Here is a tiny trained network, its code and every weight. The questions are about switching its units off for an input and a target symbol, where a switched-off unit gives its printed mean instead of its output.

import numpy as np


def w(rows, s, z=0):
    codes = np.array(rows[::2]) - 128.0
    scale = np.full(codes.shape[1], s)
    scale[-1] = z or s
    return codes * scale


def f(y):
    return np.maximum(y, 0)


def softmax(a):
    e = np.exp(a - a.max(-1, keepdims=True))
    return e / e.sum(-1, keepdims=True)


def log_softmax(a):
    a = a - a.max(-1, keepdims=True)
    return a - np.log(np.exp(a).sum(-1, keepdims=True))


def net(x, mask):
    ids = ['αβδζηπσω'.index(c) for c in x.split()]
    T = len(ids)
    res = E[ids] + P[:T]
    r = res
    for j in range(3):
        rows = slice(2 * j, 2 * j + 2)
        q, k, v = (r @ M[0][rows].T for M in (Q, K, V))
        z = softmax(np.where(np.tri(T) > 0, q @ k.T / 2**0.5, -1e9)) @ v
        o = O[0][rows]
        res = res + np.where(mask[j], z, o[:, -1]) @ o[:, :-1]
    y = f(res @ A[0][:, :-1].T + A[0][:, -1])
    res = res + np.where(mask[3:7], y, B[0][:, -1]) @ B[0][:, :-1]
    return log_softmax(res[-1] @ U[:, :-1].T + U[:, -1])


Q, K, V, O, A, B = {}, {}, {}, {}, {}, {}
E = w([
[140,227,149],'α',
[60,55,154],'β',
[171,85,124],'δ',
[178,27,162],'ζ',
[64,129,104],'η',
[127,5,173],'π',
[14,170,236],'σ',
[106,148,70],'ω',
],0.014)
P = w([
[110,202,6],'0',
[169,204,87],'1',
[152,123,82],'2',
[134,88,54],'3',
[127,67,35],'4',
[123,70,23],'5',
[122,71,1],'6',
[129,94,14],'7',
[128,140,10],'8',
],0.0034)
Q[0] = w([
[205,178,172],'H0',
[250,107,162],'H0',
[149,104,6],'H1',
[96,111,174],'H1',
[124,67,78],'H2',
[58,134,50],'H2',
],0.017)
K[0] = w([
[104,147,179],'H0',
[135,158,214],'H0',
[31,87,207],'H1',
[171,144,121],'H1',
[18,156,169],'H2',
[55,161,8],'H2',
],0.013)
V[0] = w([
[166,221,152],'H0',
[27,88,161],'H0',
[89,188,216],'H1',
[116,94,9],'H1',
[206,99,156],'H2',
[103,177,146],'H2',
],0.011)
O[0] = w([
[116,143,95,233],'H0',
[11,173,204,93],'H0',
[60,92,213,211],'H1',
[75,11,70,118],'H1',
[253,4,117,4],'H2',
[88,178,77,172],'H2',
],0.0066,0.0012)
A[0] = w([
[74,2,202,121],'N0',
[98,118,94,221],'N1',
[72,47,138,115],'N2',
[42,36,93,8],'N3',
],0.007,0.0016)
B[0] = w([
[233,191,132,255],'N0',
[2,124,163,180],'N1',
[155,204,162,208],'N2',
[119,171,164,210],'N3',
],0.0083,0.0043)
U = w([
[190,239,63,190],'α',
[73,130,224,146],'β',
[161,50,5,163],'δ',
[220,80,39,82],'ζ',
[49,109,144,145],'η',
[198,129,159,168],'π',
[110,102,135,1],'σ',
[96,97,4,226],'ω',
],0.011,0.0061)

Each question gives the input, a string of symbols that net reads in full, and the target symbol t.
The units are the heads (2 rows each of Q, K, V and O) and the neurons (one row each of A and B). Each row of codes is followed by its name. A weight is (code - 128) times the scale printed after its matrix; where a second scale follows, it is the last column's (O, A, B and U).
mask holds one flag per unit, heads first, then neurons. A switched-off unit (its flag False) gives its mean, the last column of its rows in O or B, instead of its output. The means were averaged over made-up inputs and are rounded, as every weight is.
A unit's drop is (log p(t) with every unit on - log p(t) with that unit switched off) / (log p(t) with every unit on - log p(t) with every unit switched off).
The circuit of an input: a set's keep is (log p(t) with only the set's units on - log p(t) with every unit switched off) / (log p(t) with every unit on - log p(t) with every unit switched off). Starting from all 7 units, units are removed one at a time, each time the one whose removal leaves the highest keep (on an exact tie, the one counted first), for as long as the keep stays at least 0.8.
units of the circuit, in order: the units of the circuit, biggest drop first
unit that matters most: the unit with the biggest drop
k most important neurons: the k neurons with the biggest drops, biggest first
which heads matter: for each layer, one digit per head in row order, 1 if its drop is at least 0.15 and else 0, layers parted by /
drop when u is switched off: that unit's drop, to one decimal
input α α σ π ω, target β: unit that matters most => H1
input σ α α β, target β: units of the circuit, in order => H0; H1
input σ η η δ, target β: units of the circuit, in order => H1; H0
input β α σ π, target β: units of the circuit, in order => H0; H1
input π α ω π π ζ, target ζ: units of the circuit, in order => H2; H1; N0
input π α α β σ π ω, target β: units of the circuit, in order => H1; H0
input ζ α π α ω π ω π δ, target δ: 3 most important neurons => N0; N2; N3
input σ ω α, target β: units of the circuit, in order => H0; N0
input ω β δ β π σ ω, target η: which heads matter => 010
input π α π α α η, target η: which heads matter => 101
input σ π α, target β: which heads matter => 110
input ζ ω σ α δ, target β: which heads matter => 010
input π π π, target π: which heads matter => 101
input π α α π π, target π: unit that matters most => N0
input α ω ω, target ω: drop when H2 is switched off => 0.1
input β β β δ σ ζ, target β: drop when H2 is switched off => 0.3
input α α α α ζ ω ω ω δ, target δ: drop when H1 is switched off => 0.2
input α α α α σ β, target β: drop when H1 is switched off => 0.2
